Below are the code and all the weights of a small trained network. Each question names an input and a class and asks about switching units off, where a switched-off unit gives its printed mean instead of its output.

import numpy as np


def w(rows, s, z=0):
    codes = np.array(rows[::2]) - 128.0
    scale = np.full(codes.shape[1], s)
    scale[-1] = z or s
    return codes * scale


def f(y):
    return y / 2 * (1 + np.tanh(0.7978845608 * (y + 0.044715 * y**3)))


def log_softmax(a):
    a = a - a.max(-1, keepdims=True)
    return a - np.log(np.exp(a).sum(-1, keepdims=True))


def net(x, mask):
    res = np.array(x, float).reshape(1, 7) / 4 @ E
    y = f(res @ A[0][:, :-1].T + A[0][:, -1])
    res = res + np.where(mask, y, B[0][:, -1]) @ B[0][:, :-1]
    return log_softmax(res[-1] @ U[:, :-1].T + U[:, -1])


A, B = {}, {}
E = w([
[198,216,109,140,167,173],'x0',
[164,150,23,86,125,9],'x1',
[90,254,187,43,102,141],'x2',
[234,206,182,142,126,96],'x3',
[207,107,71,64,93,114],'x4',
[84,65,143,143,188,106],'x5',
[103,131,186,137,69,124],'x6',
],0.0076)
A[0] = w([
[92,84,68,121,96,94,19],'N1',
[98,195,99,34,140,95,56],'N2',
[179,164,44,153,154,93,89],'N3',
[4,154,197,156,160,198,19],'N4',
[197,158,51,180,155,97,87],'N5',
[112,194,112,67,129,104,86],'N6',
[136,101,189,115,148,106,108],'N7',
[113,34,119,135,131,51,104],'N8',
[128,187,127,103,109,108,151],'N9',
[139,107,104,138,96,215,60],'N10',
[43,141,178,142,155,165,72],'N11',
[183,141,90,176,154,110,84],'N12',
[156,244,163,92,76,89,153],'N13',
[61,66,25,131,50,67,23],'N14',
[100,131,142,131,135,144,12],'N15',
[185,90,103,109,96,254,72],'N16',
[90,169,190,145,108,142,199],'N17',
[132,175,177,133,106,112,31],'N18',
[144,73,221,146,184,86,60],'N19',
[155,185,204,118,78,127,5],'N20',
[138,165,92,183,117,122,40],'N21',
[110,156,37,55,175,78,139],'N22',
],0.013,0.0028)
B[0] = w([
[80,163,61,151,115,143,179],'N1',
[131,163,184,72,67,58,198],'N2',
[123,117,140,131,236,81,204],'N3',
[30,151,204,81,210,195,244],'N4',
[154,119,111,149,248,96,207],'N5',
[135,148,177,92,75,81,184],'N6',
[140,82,154,151,114,125,145],'N7',
[101,36,58,135,49,90,210],'N8',
[135,153,164,142,86,88,174],'N9',
[181,148,121,70,106,167,156],'N10',
[59,130,175,109,184,171,204],'N11',
[155,110,109,142,208,119,175],'N12',
[147,197,141,236,67,87,235],'N13',
[38,187,2,158,104,133,226],'N14',
[114,128,130,116,153,147,135],'N15',
[220,136,89,60,101,209,179],'N16',
[111,131,169,175,135,194,196],'N17',
[134,141,129,185,97,145,160],'N18',
[158,12,185,114,90,88,175],'N19',
[151,141,109,226,111,164,187],'N20',
[131,131,115,163,170,125,141],'N21',
[141,161,143,16,138,51,220],'N22',
],0.024,0.012)
U = w([
[170,90,123,129,222,79,240],'0',
[137,170,183,93,103,47,27],'1',
[61,98,59,106,97,98,135],'2',
[151,148,206,216,92,134,11],'3',
[67,98,216,98,157,184,198],'4',
[208,99,136,74,124,181,194],'5',
[112,2,156,130,92,109,43],'6',
],0.0065,0.0012)

Each question gives the input, the list of numbers given to net, and the class t.
The units are the neurons (one row each of A and B). Each row of codes is followed by its name. A weight is (code - 128) times the scale printed after its matrix; where a second scale follows, it is the last column's (A, B and U).
mask holds one flag per neuron, in row order. A switched-off neuron (its flag False) gives its mean, the last column of its row in B, instead of its output. The means were averaged over made-up inputs and are rounded, as every weight is.
A unit's drop is (log p(t) with every unit on - log p(t) with that unit switched off) / (log p(t) with every unit on - log p(t) with every unit switched off).
The circuit of an input: a set's keep is (log p(t) with only the set's units on - log p(t) with every unit switched off) / (log p(t) with every unit on - log p(t) with every unit switched off). Starting from the 12 units with the biggest drops (on a tie, the unit counted first), units are removed one at a time, each time the one whose removal leaves the highest keep (on an exact tie, the one counted first), for as long as the keep stays at least 0.8.
units of the circuit, in order: the units of the circuit, biggest drop first
unit that matters most: the unit with the biggest drop
k most important neurons: the k neurons with the biggest drops, biggest first
drop of u: that unit's drop, to one decimal
input [-2,7,-4,4,1,-6,5], class 0: units of the circuit, in order	[N5]
input [7,5,4,7,3,-7,5], class 3: 2 most important neurons	[N13 N20]
input [-4,7,1,1,1,2,-3], class 2: 3 most important neurons	[N14 N8 N1]
input [0,-5,-3,0,-1,-6,1], class 5: units of the circuit, in order	[N16 N10]
input [-1,-8,1,1,3,-8,2], class 3: 2 most important neurons	[N20 N13]
input [-1,0,2,-6,6,-7,-8], class 1: 3 most important neurons	[N22 N8 N2]
input [5,-5,-5,-3,6,1,-8], class 5: 2 most important neurons	[N16 N10]
input [3,-7,4,8,-7,1,0], class 3: 3 most important neurons	[N13 N20 N18]
input [-4,-4,-1,-8,2,-1,3], class 2: 3 most important neurons	[N14 N8 N1]
input [-3,-2,-6,-1,2,6,2], class 2: 3 most important neurons	[N14 N1 N17]
input [-5,8,-7,4,2,-8,-4], class 0: 2 most important neurons	[N5 N3]
input [-5,5,-5,3,-3,-6,1], class 2: 2 most important neurons	[N14 N8]
input [0,4,-2,2,-4,-5,3], class 3: 2 most important neurons	[N22 N13]
input [-6,1,-3,3,0,8,6], class 6: unit that matters most	N19
input [-8,-5,5,-1,6,-3,7], class 3: 2 most important neurons	[N20 N13]
input [-3,6,5,-3,-8,7,-3], class 4: 3 most important neurons	[N4 N11 N13]
input [8,3,0,1,-4,-8,-4], class 0: 3 most important neurons	[N5 N3 N12]
input [3,-8,-6,-6,3,-8,6], class 5: drop of N16	0.3
input [2,-4,-4,3,4,-8,-1], class 5: drop of N16	0.8
input [-5,-4,5,5,-8,-4,8], class 3: unit that matters most	N13
input [2,5,4,-2,-8,1,6], class 4: drop of N4	3.2
input [-7,7,-8,4,-3,5,-3], class 2: drop of N14	0.2
